Each row has a hidden value. The values are split into ranges, and the group after each row names the range that its value falls in. Each part has its own value, ranges and names.
[ 409  109  -60  -56  -60  -38 -217  195   13  135 -143  158    3    8
   70   50   56  -45  -46  207 -114  -92  171   30  237 -173  156  317
  101    4  -19   17   54   82  140 -141  166  -67   22  -66 -118 -327
   23 -133   99  -53   59   85 -139   18 -146 -151]  <69>
[ 134  -57 -128   92  131  230   42  310    2   27  134   64  -61 -111
   58   94 -104  103  189  -59  291  190  227  318 -204 -159  -40  -65
 -110  110   54  -10 -143  -81  -63   63  -13 -280  302   33 -299 -210
  -51    3  200 -137   11   99   32  -40   43   49]  <64>
[ -58  185   65  193  -58  -25   94   37  -95 -148   40   70  367 -540
 -272 -148   28   -8   57  158  -26 -119 -104  247 -176  -25   16 -178
  -36   16  121 -263  -72   89  -37 -219  246 -201   49  155 -144   52
 -200   57  -54 -136  -32    9  109   22  239 -125]  <69>
[-158 -190   84   10  -19   53   56   21  119  112 -110 -153   55  -53
   36   21  -34 -131  132  286  225   91  -59  164   62 -191   45   52
  195  110   74 -365  -26 -165   23  124  109   98  185  -24  149  163
 -129   52 -294  -98  119  226 -146   94  -25   63]  <82>
[ 171   -7 -128  225 -117   30  -25  150 -140 -250  -25    2  204 -377
 -119 -217  117   -4   84  221 -101 -200  -54   12   68  111  -87  -20
   -1  -25  171 -342  -38   41  -53 -231  190 -218 -122 -101 -226  150
 -176   22 -112 -135  -22  141   -1   45  182 -134]  <82>
[ 161  138  275   87  347   64  108   80  -61   13   54  128  130  186
  -24 -123 -111   97   74  135 -127 -338    5   48  -81 -193  109   21
  -17   96   83    3   81   43  -47 -122  -87   43   33  -41   -8 -215
    4  -43  -96 -116  -12  140 -147   -7  -89  191]  <85>
[ 108   12   62   44 -141 -110  -35   69 -196  223  141   30   15 -125
 -146  -39   25  199  -62 -280   29   -5  -43   57 -434   23  -22  117
   14  -73 -103  -99   34   51 -164 -128   15 -145  322  217   -9 -119
   87 -112   73 -108 -156 -262 -127 -156 -121  -23]  <65>
[-178 -294   80  -18   31  114   84   40  173  137 -106 -142  -14   63
  113   77  -58  -82  219  208  279  149  -98  168  -29 -107   39   31
  192  113   87 -314  -31 -278 -107  203   95   55  193 -144  143   74
 -152   51 -222  -63  -60  227 -145  171   -5  141]  <76>
[  -1   24  -83  119  -24   26  -13   52   -7 -355  -34   76  154 -344
 -194  -21   98   30  193  133   16  -48 -173  229  -79  108   70 -143
   97  -67  191 -448   55  222  -86 -252  271 -184   57   -6 -210   16
 -253    5  -13  -60 -244  119  -37   12  210 -107]  <76>
[ 172   35  300   14  178  183   31  252 -115  124  172  -32  109  290
   95  -42 -302  -55   -1  140  -22 -137   -7  161 -239 -162  266  115
   12  304   80  383   15  -78   17 -102 -121   28  219 -167  171 -265
  -62  -59  179  112  154   70    9   49  -43  172]  <69>
[-132   92  123 -244  -88  -83  -59  -47 -219  149   78  -36 -124  -56
  173 -122  -10 -218  296  112   -1  -59 -111  145 -143   64  149 -271
  281 -213 -131  -61  302  292  191  -71   -3  318   54   48   32  -29
  -43  126   19   -4 -191 -111  -40  -98   18   99]  <90>
[  74 -369 -316 -139 -403 -111 -115  120   96 -248  110 -168   41 -289
  -12 -171  108  226   42   62    8  103  194   25  -20  -11  -56   95
  -88   14  339 -112   27   49  109   70 -179 -109  -70 -101 -135  196
  101  148  -34  -42  168  133   92  -55  217 -374]  <64>
[ 401   22  -52 -135 -141  -51 -174   66  -28  127  -62  114  -15   38
   37  -63   62   86    5  234 -170 -197   12  -20   52 -102   65  170
   45  -47    7   27   39   82    5   -3  120   12  -58  -96 -159 -188
  126   45  -26  -48  -41  192  -77  108  -30 -258]  <82>
[ -51   44  112  -15  233  215 -147  206 -381   65  105  -87   24   32
  -94  -73  -62  -40  179   32 -192  -93   -1   82   87   16  150 -294
   29 -133   49  -68   35 -102   82   31   85 -178 -173  -71  -17  -74
 -240  193  111  -79  -52  197   36  -82 -173  330]  <69>
[  16  -80 -118   81   67   37  220   86  254 -190  -22  -70   28 -220
   -8 -296  171   61  253   95   87  -63   18  -78 -215   -5 -183   -9
 -232   39   39  -69   61  149   38 -184    9 -154  123   80 -300  -51
  161   51 -327 -321 -106   75  196  -77   77   31]  <90>
[  65 -274   88 -122    2 -116 -136  -20   -7 -211   30 -175  -72  110
  213   25  125  285  -90  -49   32   24   93  -75   41   75  218  -39
  259 -242   54 -178  124 -151 -386  257 -185  110 -251 -155  347  -70
  -52  -77  318 -143 -276 -192 -330  -57 -145 -263]  <82>
[ 115 -171 -160 -103 -168   33   26  215  -27 -112  113 -111 -128 -131
   76 -166   54   14  197   79  169   47   54  131 -305   71  -67   90
  -82  133   19  201  -74   24  -31  -40   29 -179  164   -6 -194   23
   32  148   33 -146  -38   33  178  142  182 -234]  <67>
[ 290  140  102  105   30  176   33  147 -236  294  170 -127  -63  -17
  -24 -142  -13   18   46    5  169  -24 -171   32 -463   25 -164  -50
  -60    0 -307   40  -87   18 -174  -53  128   17  329   99  -19   -4
  167   22   23  -67  -70  -76  -64  -83 -156  119]  <79>
[ -38  -59  186  -19  255  118   35  -90   47 -108    7    6   78  345
   29 -116  -40  146   69  171 -166 -158  -74   49  -72 -164  236    0
   95  -54  176 -178  211  224   96  -26  -12  -19   68  -44   14 -167
   -2   91  -36    6   76  213  -96  -36  -81  129]  <69>
[ 158 -119  215  -76  120   13    4   49 -121 -192   49 -274  -34  117
  237 -217  106  153  -56   78   52 -162   54 -172  -93  116  100  -30
  140 -124 -144  146  -35 -191 -438  113 -113   94 -272 -177  361  -26
   54   -9  298 -251 -243 -319 -176   46 -112 -181]  <79>
[ 269  118  -22  -25 -155  -25 -262  131  -65  106    3  169  121  -94
   85  -83   15  -48  -65  215 -174 -108   44   23  109 -120  196  145
   -6   34  -23   84   53  117  153 -182  181   56   42  -93 -136 -269
  -30  -33   45   31  144  127  -13   63  -73 -213]  <67>
[-125 -235   38   24 -137  -38  -29  216   24  133   -7  -49   40 -115
   99   59 -126 -218   94  132  251  121  -68  130  -10  -63   44  119
  112  157  105 -175  -48 -208   28  -11   -2  132  253 -168   66  151
 -172  -16 -299  -29  100  228 -132  109   37   80]  <64>
[   4   86    9 -186 -142 -174   96 -141 -105  275   56  -96 -109 -107
   84 -209  125 -110  245  183   14  -33   -5   51 -113  130 -135 -114
  193 -217 -182   53  171   -6    9  132    2  185 -169  -25  127   12
   90   86   17  -86 -254 -200   21  -30  106   23]  <67>
[ 285  -51   -1  -20  216  312  -11   84 -127 -137  143 -117 -122  397
   95 -171  -98   22  141   78    8 -124   63   18  -34  -67  130  196
   -6  168   17  165  -71  133  214   56 -172  186  130 -301   34  -44
  103   92  136   64   13  111  -96   46  -13  179]  <76>
[ -60  -10   45 -255 -223   83 -179  -67 -308  265   99  -90    0 -102
  111 -151 -125  -76  173  161  -25  -67  150  159  129 -141  100 -286
  379 -167  -26 -246   64   18   45  120  -73  242  -96  -42   85   68
   -5   78  215  -19   28 -167 -169  -85   46    4]  <77>
[ 113 -186 -143   16 -121  105    8  259   65 -104  104  -74   51 -210
  107  -66  -37   63  171   51  119   58  109   91 -149  -30   -8  -54
 -127   93  164   40   -9  -10    8  -58  -97 -133  115 -142 -244  -59
   31   31   41  -66    4  109  114  -78  114  -70]  <65>
[ 112  -24 -154 -139  -86  -51 -141  130 -220  -62  205  -40 -196  120
 -317 -222   49  -34   58   82 -114  -47  -88   32 -120  185  -57  147
   40   56   24  115  -12   28  -80 -123   93 -175   11    9   -5   58
  -77   34  -80 -105  -57  176   54  115   73  -81]  <91>
[-165   95  167 -168 -205 -258  115 -164 -271  244    9  -27   55 -107
   -5 -182   -6 -218   60  187  -86 -206  -62   41 -120   20   36  -66
  294 -290 -140   29  102  114   26  -66   11   38  -62   70   31   94
   90   77  -75 -208  -90 -213    4  -76  132  -64]  <67>
[ 372  176  -49  -14  -52  -86 -256  285  -83  254   35  260    9 -189
  135   53   53  -24  104  -11 -153  -39   92   71   66   24  129   78
 -106   36  -32  172  121  -65  168  -38  100   98  -59 -130 -142 -425
 -147  -39  120   74 -193  118  -18   87 -122   -6]  <77>
[  97  151  327  100   56   88  351  -36  -51  454   19 -262  -21  244
  125 -100 -108 -357   16  260  154 -121 -189  -61 -356  -31   39  108
  204   83 -445  373   16 -141 -190  -56   24   71  322   15  259 -158
  192 -246  -15 -200 -151 -291   18 -131 -171  203]  <82>
[  48   60   99  -42  -87  114   70   38 -238  284   45 -168 -194  222
  275 -118  -54 -486  221  261  -33 -170 -178  -94  -84  107  164  -99
  304  -64 -328  187  205   99   55 -123   14  146  171  -89  -79  -80
   20 -107  -13 -136 -206  -48  -19 -112 -155  147]  <79>
[ 133   25 -145  106  -91  100  -58   71 -127 -321   50   43  150 -402
 -133 -184  112   88  214  169   -6 -125 -154  153 -107  120  -75 -215
  -43  -67  152 -377  -50  208  -53 -161  231  -80  -34  -86 -311  163
 -129  182  -47  -37 -154  187    5   88  263 -168]  <65>
[-142  101   21 -103 -132 -260  134 -196   -8  219   38  -85   23 -142
  -28 -100   73 -116   35  200   41   99   98  139  -14  -50  -36  -33
  240 -266  -78  -70  173   75  143  122  -42   79  -72  114  191   22
   74   -2    9 -108   33 -184   18 -215  102  -15]  <82>
[ 179   71   -1  196 -149  -58   20   29 -153  277  136  -99  140 -188
  -69 -224   98  110 -165   41   12   33  -37  -79 -264    9 -233   72
 -108 -161 -143  -94  -21  -16  -37  -24   80  -94  114   74   17   85
  187   12  -62  -51  202  -79  -14 -194  -87   -7]  <95>
[  32  115  -76  -70  -54  -82   16  -56  -67  374  142   22 -128  -61
  153 -136   50  -77  176  176  131  189  142  187  -41   37 -181 -112
  159 -174 -167    2  128 -109   23  223   18  155  -79  -34  132 -113
  -19   14  148   14  -15 -123  -14  -21   87   89]  <64>
[ 232 -141   13   14 -162  -31 -109  284 -338  177  101  -66 -128  113
    5  -27  -62   12  -80 -171   57  -53  -82  -89 -313  142  -51  237
  118 -136  -80   -7  -13   35 -184 -234  -29 -217  277  -67  -78   38
  117 -110   53  -81  -58 -108 -194 -150 -121   56]  <85>
[ 336  137  -48  -79  -35 -158 -201  199 -145  128  -93  179   23 -124
   57  -33   99  -22  -21  103 -121 -110  156    0  180  -63   30  263
  -37 -157  -20   73  -14   97  273  -73  120   -3 -128 -123 -145 -144
   56  113   -3  -49   53  117  -70   43  -45  -67]  <79>
[ -52  127  164  225  -28  -83  333   64  -50  -18   -4   -9  291 -289
 -273 -159   28 -111   29  273  -44 -189 -248  169 -415  118  -52   -7
   -6   77   36   77  -65 -118 -307 -250  328 -536   71  158  -97  -38
 -183  -24  -97 -250 -139   -9  269  143  260 -130]  <77>
[  20 -180  210   34   30 -199   66  -34  -33 -115   51  -86  110  111
  126 -117   48  210 -269  -39  -54 -165  130 -202  -39   17  155  113
  160 -165    8   39  -11 -266 -485  110 -245  -69 -216 -102  284  -98
   39 -202  185 -337 -162 -293 -242  -35  -89 -261]  <91>
[  77 -110 -117   19  -62  116   43  196   34  -65  141  -64   14 -229
  127  -84   29   75  241   75  129   97  -46  133 -321   52  -58 -229
 -206  -13   69   65   26   54    7   28   27 -115  114  -80 -308  -54
   24  202    9  -33  -76  200  211  -30  122  -61]  <65>
[-182 -164   64  168 -101   92   22  107  209   94  -40  -64  279 -176
   30   51 -175 -217  -51  343  259  165  -76  129  105 -249   78    7
  105  153  139 -338 -117 -193  -36  -44   92   83  282 -165   43  129
 -127 -120 -309  -34  316  310 -115  -11   35   34]  <85>
[ -14   61  -89  -47  175 -215 -181  217 -211  -99  136  180  -84  -89
 -278  -51   86  137   84  -74  -91   58  104  170   62  134  -94  -20
   11 -216  187 -183  134    8  -20 -116   61 -237 -202   32   12  -74
 -255   43  -14  -89  -32  163  -72  -61   25  148]  <65>
[ 259 -141   52  -37 -121   54 -253  206 -296 -151  124 -286  -76  104
  235  -21  -17  -50 -208   66   23  -45  154 -103  171   -7  292   59
  266  -56  -74   29   -5  -57 -122   68 -212  167  -70 -171  267   86
  -32 -135  377 -100   78 -162 -322 -145 -236 -265]  <69>
[ 108   45   29  228 -185 -135  -49   49 -250  256  172  123  155 -139
  -55 -141   -4   89 -278 -186  -30  -24  -37  -76 -312  -17  -56  193
 -107 -137 -129  -62  -80   51  -14 -118    6  -91  309  102 -125  -17
  122  -62  -80 -104  161 -102  -90 -122  -80  -76]  <64>
[ 266   22  137  -67  296  113   45   60  -77  -10  103   94 -122  332
  -22  -84  -73  213  214   32  -46 -268   25  137 -172 -159   67   99
   34  160   98  -45   91  113  -23   33 -142  112  133  -13  -30 -155
   52   45  -26  -43 -134  168 -237   92  -66  128]  <95>
[ 348  246  -13  -71   22   90 -155  169  -84  130  -18   82  -53   -3
  -73    8   37  -89   14  170  -19  -42   71  169  -23 -176  170  227
    7  131 -190  196  -69  154  156 -138  283  -86  229  132 -115 -307
   17  -19  145  -86   34   49   14   67 -149 -144]  <79>
[  73   -4  -17 -157  137  140 -332  310 -380  -13  219  -49 -115  -21
 -117   -1  -81   81  237    2  -75   54   57  243   94   92   79 -317
   92  -83  160 -114   93 -106  -17   54   25  -25 -226 -144  115  -50
 -321  155  248  104  -70  208  -71  -49  -67  233]  <76>
[ 380   58  -47  -91  236   13 -100  124   90   92 -216  178 -129  151
  211  151  163  128  186  115  -26  -10  168   83  182  -60   75  198
   65 -207  -18  -35  104   31   93  112  179  -99 -150 -211 -130 -418
   19   52  214  -20 -258  118 -163   60 -138   64]  <67>
[-100   47  -21 -137 -135 -107  126 -176   82  172   83 -126  -20 -100
   77 -240   82 -109  232  263   27   54   -5   59  -88   76  -94 -176
  191 -166  -72  -30  251   65   33   46  -30  182 -111  -43  136  -34
   79  -12    3  -25 -130 -154   75 -139  143   63]  <91>
[ 100  -94   47  -78  -25   42  -79   35 -237  286  101  -88 -128   31
   13  -83   83  308   86 -184   74   77   40  119 -354   16 -101   21
   85 -158  -94 -198   19  -75 -157  180   83 -156  127  155   85  -50
   46  145  210  -47 -110 -182 -147   -1 -137   47]  <91>
[  36  134   32 -128  265  -27 -108  211 -282    5  148   -1 -165  -30
 -191  -60   87   67  258  -54  -38   45  -16  228 -137  160  -36 -143
  -38 -126   15   31   98    4   78   41  130 -117 -145   62   82  -76
 -222  252   88  -25 -194  136   49   27  -43  255]  <77>
[ 229 -126  218  -24   34 -109  -66  230 -137  -21  104 -136  -29  101
  293  -11  -19  114  -97   88   54  -97   78  -56  -75  109  116  -52
  214  -94  -23  146  128 -303 -528   49 -184   42 -234 -216  349 -153
  -84 -206  345 -116 -161 -223 -260  -43 -135 -165]  <65>
[  -6 -372  -97  -85  -26   52   -4  252  170   46 -132 -203 -196   82
  145  206  -17 -163  240  139  352  268   40  149  129   16   10  213
  258  102  150 -249   -7 -292  -31  178  -10   -2  124 -275  156  115
 -167  -49  -86  -21 -130  212 -227   94  -10  157]  <77>
[ 140   -3  -51   62 -264  -12   -7  196 -174 -311  109  -96  295 -570
 -215 -306  -11  -20  160  215  -25 -226 -181   75 -161  232 -132 -172
  -52   73  230 -109 -108   20 -158 -317   89  -19 -177 -241  -68  277
 -119   88  -87   -8 -153   21  136   75  436 -144]  <82>
[-211   89   27    6   76   -2   68 -276   99  195  -16   36   36   50
  185 -122   79  -80   97  290   74  171   36  123   63  -82   14 -171
  247 -335 -139 -264  184  100   64  129  156   99  -18  -24   75 -163
  -11   10   76  -38   62  -69  -48 -108   21  101]  <65>
[ 125   -5  -96  -74  149  128  -70  143 -331 -162   68  -74 -199  229
 -333 -227   24  -68  105   76 -137 -242   17  -62   90   61  -36  128
  116  -34   -8  -65 -115   81  -67 -184   62 -291  -27    8 -136  108
   -8   23 -104 -329  -83  150  -81    6  -46  102]  <79>
[ 205   21   47  200  -97   39  -11  209 -243  261  159 -151   85 -126
   42 -163    5   11  -98  -85   48   25   31  -80 -243   71 -106  134
  -83  -12 -155   96  -51 -145  -32  -85  -15  -90  151  -50   93  -13
   67  -83  107  -34   86 -205  -21 -173 -147  128]  <95>
[ 166  121 -114  213  -20  161    0  195  -59 -261  115  -26  199 -485
  -64 -275   77  -50  249  250   78  -23 -135  171 -123  207 -155 -235
 -130  102  103 -166  -58   21  -40 -186  234    7  -84 -184 -111   93
 -242  100   15   56 -112  110  144  135  312   -7]  <90>
[ 187   26  203   -7  365  161   34  144  -62   15   98   96  -29  318
   74  -94 -138  144  181   27  -31 -196   43  109 -135 -101  101   50
   21  130  105   42   81   -8  -51  -27 -124   76   61 -152   64 -264
  -44   -6   79    8 -106   93 -166   81  -53  284]  <77>
[ 143  -80  126   35  -81 -259 -166  216 -176 -192   82  -26   64  -60
  162 -119   22   18 -278   58   -7 -142  118 -168   98   94  124  108
  205 -154    3    3   64 -102 -379 -214 -165   53 -191 -151  243  -11
  -77 -278  146 -226   32 -228 -302 -100  -85 -279]  <85>
[ 145   93   65  -24   20 -222  -10   36 -271  314   94  133  -32 -197
 -133 -116  123  363  -27 -241  119   39   22  125 -442   54 -345   36
  -46 -370 -111 -233  -65    6 -188  103  104 -152   46  217   -2   35
  160  206   23 -120  -98 -184 -161  -15   26   41]  <77>
[ 294  -38   86  139   77 -174   23  144   -7 -104   17 -241   42   -7
  176 -168  170   81 -264  236  102  -16  263 -167  198   54  -93  230
  145  -89  -70   49   -7 -352 -355  104 -134   19 -370 -181  504   41
   -4 -238  231 -215  115 -271 -268  -73 -126 -192]  <91>
[ -64    3 -117 -140 -121 -100  -73 -114  -41  111   47   47 -182   10
  180 -132  108 -135  266  137  -12   44   18   61   60  108   26 -109
  289 -228  -81 -207  310  187  104  -13   11  204  -27  -55  -39 -101
  -56  -44   26  -26 -193  -68 -112  -78   34   38]  <67>
[-116   -1   -1 -191 -157 -170  -50 -118  -38  -40    4  -37  -24 -123
   97 -123   45 -165  209  178    6  -18 -124   22   35  157   63 -195
  307 -333   -1 -217  270  268   75 -122  -27  319 -123 -190   76   49
    8    2  -46   15 -249  -92  -93 -173  158   57]  <82>
[  78   69  -87  196 -170  -67  -40  162 -145 -175   50  118  311 -550
 -168 -132   44    8   30   97  -39  -88   20  167    0   92  -30  -28
  -34   18  192 -222 -130  -60  -64 -191  172 -201  -99  -86 -160   67
 -257   -2   43  -76  -58   14   36   98  290 -180]  <85>
[ 423  -61 -140   83 -169  139  -53  133  -87  225  161 -116 -121   38
  -18 -241   59  119   38  -50   53  -43  -97 -193 -310  138 -259  120
  -63   27 -171  -40  -26  -36 -241  -80  -14   20  212  -98  -81  -20
  259 -145  -32  -47 -170  -76 -120  -86 -104   49]  <77>
[ 161 -123  238    0  -55 -285 -104  219 -136  -93   84 -149  205 -195
  193  -58   -2  189 -268   76   12 -105  247  -84  134   18   88  -15
  159 -136  117   53   42 -403 -442   83 -292  110 -457 -234  508    5
  -86 -184  294 -147   33 -299 -283 -108  -63 -251]  <64>
[ 121  -12 -188  -55  212   38  -81  131 -144  -55   81 -127 -255  127
  -86 -302  260   58  239   97 -111   45  107  -39   95  226 -205   85
  -64 -105   -8   12  100  -79  131   98  120 -180 -300  -71   81   -7
 -123  208   -8 -102  -57  153   88   84  -61  221]  <77>
[ 118  -44 -133 -201  149  229 -128   86 -154 -113  132 -256 -272  205
 -262  -55   90   72  251   53   -6  115   33  183    7  108   59  -17
  133   44   13   -9  -10  -56  -25  171  110 -160  -82  -30  186  -29
 -138  109  280  -26 -240   81   -8   26  -73  114]  <79>
